Below is a small trained network, with its code and all its weights. Each question gives an input and a class and asks what happens when units are switched off, that is, made to give their printed mean instead of their output.

import numpy as np


def w(rows, s, z=0):
    codes = np.array(rows[::2]) - 128.0
    scale = np.full(codes.shape[1], s)
    scale[-1] = z or s
    return codes * scale


def norm(h):
    return h / np.sqrt((h * h).mean(-1, keepdims=True) + 1e-5)


def f(y):
    return np.maximum(y, 0)


def log_softmax(a):
    a = a - a.max(-1, keepdims=True)
    return a - np.log(np.exp(a).sum(-1, keepdims=True))


def net(x, mask):
    res = np.array(x, float).reshape(1, 2) / 4 @ E
    u = 0
    for l in range(2):
        y = f(norm(res) @ A[l][:, :-1].T + A[l][:, -1])
        res = res + np.where(mask[u : u + 7], y, B[l][:, -1]) @ B[l][:, :-1]
        u += 7
    return log_softmax(norm(res)[-1] @ U[:, :-1].T + U[:, -1])


A, B = {}, {}
E = w([
[115,184,245,74,78,74,104,51,75,98,85,89],'x0',
[77,95,153,154,187,175,66,186,101,124,55,140],'x1',
],0.011)
A[0] = w([
[141,71,106,167,176,179,79,210,196,202,113,160,46],'0.n0',
[108,72,139,173,188,220,125,169,78,130,133,117,36],'0.n1',
[60,26,96,179,186,176,60,211,118,137,83,221,23],'0.n2',
[165,101,70,196,191,213,140,206,158,201,156,156,71],'0.n3',
[200,128,93,131,127,142,183,127,198,184,249,96,65],'0.n4',
[105,100,145,187,175,197,102,192,113,90,72,198,19],'0.n5',
[58,79,233,91,165,116,173,190,53,84,67,175,2],'0.n6',
],0.013,0.0067)
B[0] = w([
[50,77,183,181,103,97,235,181,198,107,158,247,223],'0.n0',
[166,189,82,149,127,95,129,173,47,154,100,112,188],'0.n1',
[244,228,68,85,162,144,82,62,78,183,93,60,244],'0.n2',
[9,54,168,198,118,125,164,195,198,51,195,179,250],'0.n3',
[192,255,132,75,98,100,78,74,76,203,68,55,211],'0.n4',
[221,133,120,108,118,190,58,60,74,131,78,22,201],'0.n5',
[102,150,223,54,80,161,88,43,69,109,124,36,180],'0.n6',
],0.012,0.023)
A[1] = w([
[53,73,184,113,119,181,102,107,134,158,154,83,76],'1.n0',
[151,45,160,126,229,229,14,180,24,81,10,97,122],'1.n1',
[53,67,225,86,91,177,83,89,97,41,82,143,49],'1.n2',
[50,156,212,126,105,124,116,140,123,129,106,111,146],'1.n3',
[130,146,117,173,49,105,127,87,194,82,168,167,2],'1.n4',
[24,61,175,123,141,126,72,114,152,60,90,112,8],'1.n5',
[49,132,148,178,164,108,146,193,191,125,109,167,102],'1.n6',
],0.013,0.0055)
B[1] = w([
[38,80,72,232,190,93,173,202,245,60,182,205,170],'1.n0',
[221,230,70,19,20,100,44,63,59,252,49,43,247],'1.n1',
[20,83,51,211,202,94,146,250,203,62,142,216,220],'1.n2',
[142,96,42,196,220,134,145,202,131,116,111,153,235],'1.n3',
[163,59,174,121,151,243,68,164,84,136,62,87,181],'1.n4',
[131,21,40,196,150,179,66,176,218,92,155,135,153],'1.n5',
[50,33,169,193,195,193,65,211,116,24,161,195,224],'1.n6',
],0.012)
U = w([
[5,37,111,224,220,231,192,228,230,23,208,249,254],'0',
[226,238,177,19,36,72,5,31,45,216,31,15,2],'1',
],0.012,0.0075)

Each question gives the input, the list of numbers given to net, and the class t.
The units are the neurons (one row each of A and B). Each row of codes is followed by its name. A weight is (code - 128) times the scale printed after its matrix; where a second scale follows, it is the last column's (A, B and U).
mask holds one flag per neuron, layer by layer. A switched-off neuron (its flag False) gives its mean, the last column of its row in B, instead of its output. The means were averaged over made-up inputs and are rounded, as every weight is.
A unit's drop is (log p(t) with every unit on - log p(t) with that unit switched off) / (log p(t) with every unit on - log p(t) with every unit switched off).
top k neurons: the k neurons with the biggest drops, biggest first
k most important neurons of layer l: the k neurons of layer l with the biggest drops, biggest first
drop of u: that unit's drop, to one decimal
input [3,0], class 0: top 3 neurons => (0.n2; 0.n4; 0.n5)
input [-5,-6], class 1: 2 most important neurons of layer 0 => (0.n4; 0.n0)
input [-2,4], class 1: top 2 neurons => (0.n2; 0.n5)
input [-5,8], class 1: top 2 neurons => (0.n2; 0.n5)
input [7,-6], class 0: top 2 neurons => (0.n4; 0.n2)
input [3,-1], class 0: 4 most important neurons of layer 0 => (0.n2; 0.n4; 0.n5; 0.n1)
input [7,6], class 0: top 3 neurons => (0.n2; 1.n2; 0.n4)
input [3,-3], class 0: top 2 neurons => (0.n5; 0.n4)
input [-5,-7], class 1: top neuron => (0.n4)
input [5,0], class 0: 3 most important neurons of layer 0 => (0.n2; 0.n4; 0.n5)
input [8,-7], class 0: drop of 1.n1 => 1.1
input [5,1], class 0: drop of 0.n2 => 2.3
input [-4,6], class 1: drop of 0.n5 => 4.1
input [-4,5], class 1: drop of 0.n2 => 4.8
